Here is a tiny trained network, its code and every weight. The questions are about switching its units off for an input and a target symbol, where a switched-off unit gives its printed mean instead of its output.

import numpy as np


def w(rows, s, z=0):
    codes = np.array(rows[::2]) - 128.0
    scale = np.full(codes.shape[1], s)
    scale[-1] = z or s
    return codes * scale


def f(y):
    return y / 2 * (1 + np.tanh(0.7978845608 * (y + 0.044715 * y**3)))


def softmax(a):
    e = np.exp(a - a.max(-1, keepdims=True))
    return e / e.sum(-1, keepdims=True)


def log_softmax(a):
    a = a - a.max(-1, keepdims=True)
    return a - np.log(np.exp(a).sum(-1, keepdims=True))


def net(x, mask):
    ids = ['ΓΠΩαβζηθμξτ'.index(c) for c in x.split()]
    T = len(ids)
    res = E[ids] + P[:T]
    u = 0
    for l in range(3):
        q, k, v = (res @ M[l].T for M in (Q, K, V))
        z = softmax(np.where(np.tri(T) > 0, q @ k.T / 2**0.5, -1e9)) @ v
        res = res + np.where(mask[u], z, O[l][:, -1]) @ O[l][:, :-1]
        u += 1
        y = f(res @ A[l][:, :-1].T + A[l][:, -1])
        res = res + np.where(mask[u : u + 16], y, B[l][:, -1]) @ B[l][:, :-1]
        u += 16
    return log_softmax(res[-1] @ U[:, :-1].T + U[:, -1])


Q, K, V, O, A, B = {}, {}, {}, {}, {}, {}
E = w([
[89,103,87,168],'Γ',
[100,172,176,188],'Π',
[130,140,115,78],'Ω',
[120,123,65,114],'α',
[127,91,177,107],'β',
[129,91,176,110],'ζ',
[136,1,179,143],'η',
[32,137,133,131],'θ',
[145,157,127,75],'μ',
[132,32,98,144],'ξ',
[93,136,121,162],'τ',
],0.018)
P = w([
[57,162,185,254],'0',
[78,156,186,240],'1',
[103,140,185,224],'2',
[112,131,188,207],'3',
[140,119,188,193],'4',
[152,112,180,170],'5',
[175,98,186,162],'6',
[196,93,178,148],'7',
[214,80,178,134],'8',
[239,73,166,123],'9',
[254,72,168,117],'10',
],0.0072)
Q[0] = w([
[42,2,54,211],'0.h0',
[137,194,213,93],'0.h0',
],0.057)
K[0] = w([
[136,3,163,210],'0.h0',
[120,201,73,96],'0.h0',
],0.056)
V[0] = w([
[156,39,59,218],'0.h0',
[246,149,1,141],'0.h0',
],0.00098)
O[0] = w([
[8,132,185,17,233],'0.h0',
[74,148,233,80,1],'0.h0',
],0.0011,0.00097)
A[0] = w([
[122,162,107,100,116],'0.n0',
[106,205,24,83,69],'0.n1',
[113,136,8,104,73],'0.n2',
[49,119,138,66,115],'0.n3',
[124,155,117,99,113],'0.n4',
[101,192,52,22,1],'0.n5',
[131,126,127,133,118],'0.n6',
[109,183,50,88,57],'0.n7',
[123,166,106,99,117],'0.n8',
[95,138,103,67,115],'0.n9',
[128,194,79,102,120],'0.n10',
[124,131,89,108,32],'0.n11',
[125,175,95,118,84],'0.n12',
[114,133,117,96,86],'0.n13',
[120,178,107,75,137],'0.n14',
[110,178,19,133,51],'0.n15',
],0.012,0.0079)
B[0] = w([
[159,95,154,171,50],'0.n0',
[72,134,193,60,100],'0.n1',
[50,163,227,52,107],'0.n2',
[229,155,82,192,67],'0.n3',
[168,102,151,168,36],'0.n4',
[45,212,20,86,94],'0.n5',
[126,130,128,125,116],'0.n6',
[56,123,130,95,80],'0.n7',
[162,93,161,167,56],'0.n8',
[157,115,110,183,50],'0.n9',
[150,81,173,152,92],'0.n10',
[107,119,84,191,25],'0.n11',
[112,109,128,141,49],'0.n12',
[143,111,107,183,5],'0.n13',
[197,72,188,163,99],'0.n14',
[84,117,164,3,89],'0.n15',
],0.018,0.0012)
Q[1] = w([
[99,120,58,190],'1.h0',
[123,1,200,91],'1.h0',
],0.039)
K[1] = w([
[76,152,131,191],'1.h0',
[207,3,76,91],'1.h0',
],0.045)
V[1] = w([
[2,31,91,233],'1.h0',
[86,211,12,75],'1.h0',
],0.0083)
O[1] = w([
[254,56,146,29,202],'1.h0',
[158,238,64,48,8],'1.h0',
],0.0054,0.011)
A[1] = w([
[103,109,102,121,116],'1.n0',
[138,143,130,132,106],'1.n1',
[106,143,113,137,94],'1.n2',
[128,188,110,93,44],'1.n3',
[205,158,149,171,102],'1.n4',
[133,102,9,127,1],'1.n5',
[128,145,119,144,104],'1.n6',
[160,138,104,90,58],'1.n7',
[146,144,134,124,111],'1.n8',
[77,138,118,142,70],'1.n9',
[104,107,100,121,113],'1.n10',
[127,113,101,177,85],'1.n11',
[91,101,96,116,99],'1.n12',
[62,133,115,159,57],'1.n13',
[128,115,114,156,106],'1.n14',
[96,105,97,114,102],'1.n15',
],0.015,0.008)
B[1] = w([
[133,154,150,108,122],'1.n0',
[116,106,104,145,73],'1.n1',
[108,127,87,143,83],'1.n2',
[130,69,141,202,126],'1.n3',
[8,79,100,127,254],'1.n4',
[110,157,218,117,169],'1.n5',
[119,94,96,156,88],'1.n6',
[49,160,110,131,102],'1.n7',
[110,104,103,157,78],'1.n8',
[77,134,99,151,95],'1.n9',
[131,155,149,105,127],'1.n10',
[143,124,118,72,143],'1.n11',
[129,149,153,97,135],'1.n12',
[65,105,100,175,105],'1.n13',
[128,136,119,92,165],'1.n14',
[137,156,160,109,115],'1.n15',
],0.018,0.0018)
Q[2] = w([
[46,2,159,72],'2.h0',
[133,109,148,75],'2.h0',
],0.053)
K[2] = w([
[112,2,205,104],'2.h0',
[93,86,108,125],'2.h0',
],0.05)
V[2] = w([
[225,103,2,178],'2.h0',
[32,144,238,107],'2.h0',
],0.0031)
O[2] = w([
[106,150,227,3,2],'2.h0',
[191,165,45,219,249],'2.h0',
],0.0015,0.0035)
A[2] = w([
[128,210,95,86,152],'2.n0',
[173,174,35,120,116],'2.n1',
[187,195,45,33,28],'2.n2',
[111,216,96,163,101],'2.n3',
[211,210,6,173,59],'2.n4',
[149,195,103,133,127],'2.n5',
[123,248,110,171,2],'2.n6',
[208,168,97,57,120],'2.n7',
[176,147,114,150,144],'2.n8',
[194,125,49,116,154],'2.n9',
[105,173,131,77,131],'2.n10',
[141,187,142,150,110],'2.n11',
[195,236,78,173,52],'2.n12',
[174,150,121,130,149],'2.n13',
[204,195,124,146,73],'2.n14',
[100,145,44,119,62],'2.n15',
],0.013,0.0087)
B[2] = w([
[126,3,124,122,168],'2.n0',
[95,89,146,122,127],'2.n1',
[124,89,166,195,141],'2.n2',
[182,128,120,173,176],'2.n3',
[78,174,137,52,136],'2.n4',
[157,74,106,142,144],'2.n5',
[128,175,146,152,143],'2.n6',
[149,178,96,136,253],'2.n7',
[153,75,112,104,116],'2.n8',
[123,171,140,97,141],'2.n9',
[143,152,96,68,146],'2.n10',
[133,134,100,135,141],'2.n11',
[94,186,152,95,137],'2.n12',
[163,56,96,110,147],'2.n13',
[88,140,143,136,122],'2.n14',
[147,169,159,122,148],'2.n15',
],0.043,0.0024)
U = w([
[140,141,152,159,108],'Γ',
[186,109,253,154,119],'Π',
[201,174,150,133,181],'Ω',
[98,192,181,170,237],'α',
[46,119,101,202,251],'β',
[140,138,141,161,64],'ζ',
[155,144,120,227,160],'η',
[137,133,140,164,87],'θ',
[154,101,100,168,90],'μ',
[141,134,142,167,33],'ξ',
[110,129,129,109,157],'τ',
],0.0063,0.0027)

Each question gives the input, a string of symbols that net reads in full, and the target symbol t.
The units are the heads (2 rows each of Q, K, V and O) and the neurons (one row each of A and B). Each row of codes is followed by its name. A weight is (code - 128) times the scale printed after its matrix; where a second scale follows, it is the last column's (O, A, B and U).
mask holds one flag per unit, layer by layer, with each layer's heads first. A switched-off unit (its flag False) gives its mean, the last column of its rows in O or B, instead of its output. The means were averaged over made-up inputs and are rounded, as every weight is.
A unit's drop is (log p(t) with every unit on - log p(t) with that unit switched off) / (log p(t) with every unit on - log p(t) with every unit switched off).
The circuit of an input: a set's keep is (log p(t) with only the set's units on - log p(t) with every unit switched off) / (log p(t) with every unit on - log p(t) with every unit switched off). Starting from the 12 units with the biggest drops (on a tie, the unit counted first), units are removed one at a time, each time the one whose removal leaves the highest keep (on an exact tie, the one counted first), for as long as the keep stays at least 0.8.
units of the circuit, in order: the units of the circuit, biggest drop first
k most important neurons: the k neurons with the biggest drops, biggest first
top k neurons in layer l: the k neurons of layer l with the biggest drops, biggest first
input θ η η η α η ξ α, target Ω: units of the circuit, in order => (1.h0 2.n7)
input Γ α α, target τ: top 3 neurons in layer 0 => (0.n2 0.n15 0.n1)
input τ ξ α, target Ω: units of the circuit, in order => (1.h0 2.n7 1.n4)
input Π τ μ ζ, target β: units of the circuit, in order => (1.h0 1.n13 0.n14)
input η η η μ η η Ω ζ, target α: top neuron in layer 0 => (0.n14)
input ζ ξ Ω ζ β, target α: 2 most important neurons => (0.n14 0.n5)
input Ω ξ Ω α, target α: 3 most important neurons => (0.n14 0.n5 0.n2)
input η μ Π η μ ζ, target β: 4 most important neurons => (0.n14 0.n5 0.n2 1.n13)
input ξ Π η β η Π Ω μ Ω α, target α: top 2 neurons in layer 0 => (0.n2 0.n14)
input α Π η Ω, target β: top 3 neurons in layer 0 => (0.n14 0.n5 0.n3)
input Π α Ω η μ β, target β: 4 most important neurons => (0.n14 0.n5 0.n2 1.n13)
input Ω ξ η ξ, target Ω: 3 most important neurons => (0.n2 1.n4 2.n7)
input η β τ θ, target α: 2 most important neurons => (0.n3 2.n15)
input η θ η Γ, target μ: 2 most important neurons => (2.n0 1.n5)
input ζ η Γ ξ ζ, target Ω: 3 most important neurons => (1.n4 2.n7 0.n14)
input η μ Π Γ Π η η θ β Π τ, target τ: top 3 neurons in layer 2 => (2.n4 2.n9 2.n1)
input α μ ξ η η η τ Π μ Γ α, target β: 3 most important neurons => (0.n2 1.n13 0.n14)
input μ ξ η η θ, target α: top 2 neurons in layer 2 => (2.n15 2.n0)
input Γ η η η β ζ θ Π Ω Π Π, target η: 2 most important neurons => (2.n3 1.n4)
input τ ζ ξ ξ η Ω β, target α: 3 most important neurons => (0.n14 0.n2 0.n5)
input ζ β μ Π Π ξ β, target Ω: 2 most important neurons => (1.n4 2.n7)
input Γ η α Π η η η Γ, target μ: top 3 neurons in layer 2 => (2.n0 2.n13 2.n5)
input η η η η Ω ζ, target α: top 2 neurons in layer 0 => (0.n14 0.n5)
input ξ Π ξ η η Π η η μ α, target β: top 3 neurons in layer 0 => (0.n2 0.n14 0.n5)
